Here is a tiny trained network, its code and every weight. The questions are about switching its units off for an input and a class, where a switched-off unit gives its printed mean instead of its output.

import numpy as np


def w(rows, s, z=0):
    codes = np.array(rows[::2]) - 128.0
    scale = np.full(codes.shape[1], s)
    scale[-1] = z or s
    return codes * scale


def f(y):
    return np.maximum(y, 0)


def log_softmax(a):
    a = a - a.max(-1, keepdims=True)
    return a - np.log(np.exp(a).sum(-1, keepdims=True))


def net(x, mask):
    res = np.array(x, float).reshape(1, 7) / 4 @ E
    y = f(res @ A[0][:, :-1].T + A[0][:, -1])
    res = res + np.where(mask, y, B[0][:, -1]) @ B[0][:, :-1]
    return log_softmax(res[-1] @ U[:, :-1].T + U[:, -1])


A, B = {}, {}
E = w([
[240,69,192,27,192],'x0',
[127,128,132,129,130],'x1',
[90,44,139,67,17],'x2',
[129,131,129,126,130],'x3',
[238,116,89,201,59],'x4',
[126,136,14,83,141],'x5',
[98,3,93,200,200],'x6',
],0.0036)
A[0] = w([
[94,152,110,160,110,62],'N1',
[111,93,133,105,77,44],'N2',
[116,50,106,168,166,63],'N3',
[190,88,149,69,168,33],'N4',
[130,127,173,146,124,80],'N5',
[120,83,118,153,149,44],'N6',
[101,53,130,75,46,66],'N7',
[154,129,122,144,110,87],'N8',
[72,136,143,91,161,55],'N9',
[196,97,153,67,163,2],'N10',
[111,89,136,102,72,42],'N11',
[62,159,100,184,94,50],'N12',
[121,50,106,164,162,41],'N13',
[71,138,145,91,165,63],'N14',
[77,148,105,168,98,40],'N15',
[81,146,108,163,101,45],'N16',
[131,128,192,166,114,225],'N17',
[146,174,114,145,182,74],'N18',
[238,112,96,199,59,37],'N19',
[143,141,2,61,159,178],'N20',
[78,139,143,95,151,51],'N21',
[73,135,144,92,162,60],'N22',
[144,185,143,93,93,29],'N23',
[159,220,144,72,66,22],'N24',
[113,67,112,160,155,51],'N25',
[135,104,216,164,132,158],'N26',
[162,200,140,169,219,14],'N27',
[134,126,125,135,123,111],'N28',
],0.011,0.0038)
B[0] = w([
[164,120,177,141,149,158],'N1',
[156,146,77,175,142,153],'N2',
[125,212,120,68,126,196],'N3',
[214,118,211,132,150,187],'N4',
[75,148,154,184,131,139],'N5',
[116,193,128,114,142,149],'N6',
[188,132,30,188,125,205],'N7',
[109,111,120,120,151,141],'N8',
[87,86,112,107,176,153],'N9',
[198,119,226,147,169,176],'N10',
[155,149,71,183,146,157],'N11',
[204,113,208,130,155,195],'N12',
[120,224,126,89,136,183],'N13',
[83,83,111,109,179,157],'N14',
[182,121,192,140,158,169],'N15',
[175,122,185,142,156,163],'N16',
[117,92,135,104,25,227],'N17',
[173,118,57,148,104,168],'N18',
[56,36,101,82,232,218],'N19',
[57,101,176,166,8,254],'N20',
[85,99,116,120,181,146],'N21',
[86,85,111,108,176,154],'N22',
[108,207,132,101,146,155],'N23',
[102,252,128,76,152,191],'N24',
[120,201,124,89,136,170],'N25',
[61,126,159,165,67,202],'N26',
[193,146,14,201,128,182],'N27',
[127,124,129,126,136,131],'N28',
],0.032,0.0041)
U = w([
[223,111,231,137,182,76],'0',
[108,255,110,49,148,79],'1',
[193,126,15,208,125,78],'2',
[52,33,101,77,220,88],'3',
[115,111,137,130,87,253],'4',
[121,113,132,122,92,249],'5',
[68,106,166,158,42,59],'6',
],0.0057,0.0067)

Each question gives the input, the list of numbers given to net, and the class t.
The units are the neurons (one row each of A and B). Each row of codes is followed by its name. A weight is (code - 128) times the scale printed after its matrix; where a second scale follows, it is the last column's (A, B and U).
mask holds one flag per neuron, in row order. A switched-off neuron (its flag False) gives its mean, the last column of its row in B, instead of its output. The means were averaged over made-up inputs and are rounded, as every weight is.
A unit's drop is (log p(t) with every unit on - log p(t) with that unit switched off) / (log p(t) with every unit on - log p(t) with every unit switched off).
The circuit of an input: a set's keep is (log p(t) with only the set's units on - log p(t) with every unit switched off) / (log p(t) with every unit on - log p(t) with every unit switched off). Starting from the 12 units with the biggest drops (on a tie, the unit counted first), units are removed one at a time, each time the one whose removal leaves the highest keep (on an exact tie, the one counted first), for as long as the keep stays at least 0.8.
units of the circuit, in order: the units of the circuit, biggest drop first
unit that matters most: the unit with the biggest drop
k most important neurons: the k neurons with the biggest drops, biggest first
drop when u is switched off: that unit's drop, to one decimal
input [0,6,-6,-1,-5,-1,2], class 2: unit that matters most -> N27
input [2,0,-6,-2,5,-1,-7], class 1: 2 most important neurons -> [N24 N23]
input [-7,-8,8,2,-7,7,-3], class 2: 2 most important neurons -> [N7 N11]
input [-2,-2,7,0,6,1,-5], class 2: 3 most important neurons -> [N7 N11 N2]
input [7,5,2,7,-4,8,0], class 6: 2 most important neurons -> [N20 N12]
input [5,-1,8,-3,-7,4,-1], class 2: 4 most important neurons -> [N7 N19 N11 N2]
input [-1,-6,-6,-4,4,-3,5], class 2: 4 most important neurons -> [N27 N20 N24 N18]
input [-7,-7,-6,4,-7,0,-7], class 0: 2 most important neurons -> [N12 N15]
input [-8,1,8,0,-1,-4,4], class 0: 3 most important neurons -> [N12 N15 N16]
input [6,1,1,-5,3,2,-6], class 0: 4 most important neurons -> [N10 N4 N3 N13]
input [-6,5,-1,6,-8,5,-7], class 3: units of the circuit, in order -> [N14 N9]
input [-5,8,1,-2,6,0,8], class 1: units of the circuit, in order -> [N3 N13]
input [-5,-3,7,-1,8,2,-3], class 3: 2 most important neurons -> [N19 N27]
input [2,-8,-8,0,6,-4,7], class 2: units of the circuit, in order -> [N27]
input [7,-4,1,1,-4,6,-5], class 0: 3 most important neurons -> [N10 N4 N17]
input [3,8,-8,3,8,-4,6], class 2: 2 most important neurons -> [N27 N18]
input [3,-2,-5,-5,1,-7,-5], class 6: 3 most important neurons -> [N26 N17 N7]
input [-2,-2,3,2,-6,-2,8], class 1: drop when N13 is switched off -> 0.1
input [-4,-5,-5,2,6,-1,5], class 3: drop when N19 is switched off -> 1.1
input [-8,-2,-6,4,-2,2,3], class 0: units of the circuit, in order -> [N12]
input [2,4,-7,5,-3,5,7], class 1: drop when N25 is switched off -> 0.3
